Here is a tiny trained network, its code and every weight. The questions are about switching its units off for an input and a class, where a switched-off unit gives its printed mean instead of its output.

import numpy as np


def w(rows, s, z=0):
    codes = np.array(rows[::2]) - 128.0
    scale = np.full(codes.shape[1], s)
    scale[-1] = z or s
    return codes * scale


def norm(h):
    return h / np.sqrt((h * h).mean(-1, keepdims=True) + 1e-5)


def f(y):
    return y / 2 * (1 + np.tanh(0.7978845608 * (y + 0.044715 * y**3)))


def log_softmax(a):
    a = a - a.max(-1, keepdims=True)
    return a - np.log(np.exp(a).sum(-1, keepdims=True))


def net(x, mask):
    res = np.array(x, float).reshape(1, 4) / 4 @ E
    u = 0
    for l in range(2):
        y = f(norm(res) @ A[l][:, :-1].T + A[l][:, -1])
        res = res + np.where(mask[u : u + 6], y, B[l][:, -1]) @ B[l][:, :-1]
        u += 6
    return log_softmax(norm(res)[-1] @ U[:, :-1].T + U[:, -1])


A, B = {}, {}
E = w([
[167,117,185,139,170,115,116,128,139,5,110],'x0',
[189,129,108,131,103,121,210,39,115,114,152],'x1',
[159,126,95,114,97,149,107,155,47,117,29],'x2',
[122,150,88,161,152,104,155,148,144,131,93],'x3',
],0.0033)
A[0] = w([
[119,130,192,115,219,136,91,168,177,13,138,109],'L0N1',
[69,169,166,111,144,94,50,212,225,154,162,73],'L0N2',
[71,202,171,156,169,72,183,134,244,123,232,1],'L0N3',
[152,207,148,69,165,112,36,229,64,132,59,138],'L0N4',
[101,241,19,224,241,34,249,207,178,118,53,47],'L0N5',
[122,8,217,1,65,242,23,42,74,115,235,93],'L0N6',
],0.003,0.0028)
B[0] = w([
[75,175,158,143,162,131,191,131,109,156,113,241],'L0N1',
[112,103,88,96,146,107,201,93,168,122,159,203],'L0N2',
[150,147,78,153,55,183,89,152,109,99,60,216],'L0N3',
[143,133,94,108,82,148,165,85,186,108,129,254],'L0N4',
[132,46,230,162,89,71,2,57,153,174,129,234],'L0N5',
[113,96,151,197,121,58,48,91,172,161,79,242],'L0N6',
],0.0059,0.0019)
A[1] = w([
[215,149,117,144,116,80,145,67,83,130,203,48],'L1N1',
[162,159,186,118,170,89,125,154,84,82,143,1],'L1N2',
[138,131,172,118,188,124,108,133,150,66,108,75],'L1N3',
[100,176,134,194,161,183,96,132,189,130,254,111],'L1N4',
[58,105,147,64,181,173,86,199,187,140,106,30],'L1N5',
[57,163,91,106,75,89,111,117,103,219,171,64],'L1N6',
],0.0049,0.0024)
B[1] = w([
[81,56,77,60,152,101,112,199,191,127,160,195],'L1N1',
[59,106,121,123,196,203,168,146,80,238,160,119],'L1N2',
[88,156,157,146,132,155,128,149,56,254,196,172],'L1N3',
[197,154,67,106,67,173,99,166,53,104,11,213],'L1N4',
[212,20,69,84,135,88,148,86,143,129,222,173],'L1N5',
[99,166,240,168,215,143,164,144,78,90,150,250],'L1N6',
],0.0067,0.0025)
U = w([
[70,217,242,187,255,206,232,146,7,208,191,96],'0',
[141,44,209,229,86,25,16,68,180,202,100,166],'1',
[235,225,23,119,18,208,89,219,62,43,2,42],'2',
[144,24,24,18,178,62,233,128,223,128,235,3],'3',
[73,222,166,159,94,78,160,69,207,89,115,221],'4',
],0.0069,0.0019)

Each question gives the input, the list of numbers given to net, and the class t.
The units are the neurons (one row each of A and B). Each row of codes is followed by its name. A weight is (code - 128) times the scale printed after its matrix; where a second scale follows, it is the last column's (A, B and U).
mask holds one flag per neuron, layer by layer. A switched-off neuron (its flag False) gives its mean, the last column of its row in B, instead of its output. The means were averaged over made-up inputs and are rounded, as every weight is.
A unit's drop is (log p(t) with every unit on - log p(t) with that unit switched off) / (log p(t) with every unit on - log p(t) with every unit switched off).
The circuit of an input: a set's keep is (log p(t) with only the set's units on - log p(t) with every unit switched off) / (log p(t) with every unit on - log p(t) with every unit switched off). Starting from all 12 units, units are removed one at a time, each time the one whose removal leaves the highest keep (on an exact tie, the one counted first), for as long as the keep stays at least 0.8.
circuit, biggest first: the units of the circuit, biggest drop first
most important unit: the unit with the biggest drop
k most important neurons: the k neurons with the biggest drops, biggest first
k most important neurons of layer l: the k neurons of layer l with the biggest drops, biggest first
input [3,6,5,3], class 3: 2 most important neurons of layer 0 -> L0N3, L0N6
input [8,-5,-5,5], class 0: circuit, biggest first -> L1N3
input [-4,7,-8,0], class 2: circuit, biggest first -> L1N4, L0N3
input [3,2,6,6], class 1: 2 most important neurons of layer 0 -> L0N5, L0N3
input [-7,6,-8,-3], class 2: 2 most important neurons of layer 0 -> L0N1, L0N5
input [-5,6,2,1], class 3: 2 most important neurons -> L1N1, L0N1
input [5,5,7,-8], class 1: 3 most important neurons -> L0N6, L1N4, L0N3
input [-4,-3,2,-4], class 0: 4 most important neurons -> L1N6, L0N5, L0N3, L1N1
input [1,-1,3,-1], class 4: 2 most important neurons -> L0N4, L1N4
input [-4,-7,-7,4], class 2: 4 most important neurons -> L1N4, L0N3, L1N1, L0N6
input [-3,-7,5,2], class 3: circuit, biggest first -> L1N5, L0N3
input [7,6,-7,-4], class 0: 3 most important neurons of layer 1 -> L1N3, L1N2, L1N5
input [-6,-7,5,-5], class 3: 3 most important neurons -> L1N5, L0N5, L0N1
input [-6,5,-3,1], class 0: circuit, biggest first -> L1N6
input [3,-6,6,6], class 1: 4 most important neurons -> L0N5, L1N4, L0N3, L1N5
input [3,8,-3,-5], class 3: 2 most important neurons -> L1N1, L0N5
input [6,-2,8,-8], class 1: 2 most important neurons of layer 1 -> L1N4, L1N3
input [-5,5,5,6], class 1: 3 most important neurons of layer 0 -> L0N5, L0N1, L0N2
input [5,-8,6,4], class 3: 2 most important neurons of layer 1 -> L1N5, L1N4
input [4,4,5,-7], class 1: most important unit -> L0N6
input [-4,-7,-3,5], class 3: 2 most important neurons of layer 0 -> L0N2, L0N6
input [5,1,1,7], class 1: 2 most important neurons -> L0N5, L1N6
input [-6,3,3,5], class 0: 2 most important neurons -> L1N6, L0N6
input [1,1,3,-2], class 4: 3 most important neurons -> L1N4, L0N6, L0N5
input [5,2,-8,6], class 2: 3 most important neurons -> L1N4, L0N3, L0N6
input [6,-8,-3,-1], class 3: 3 most important neurons -> L1N5, L1N6, L0N2
input [3,-4,-8,-1], class 2: circuit, biggest first -> L1N4
input [-6,5,7,-8], class 1: 3 most important neurons -> L0N6, L1N4, L0N1
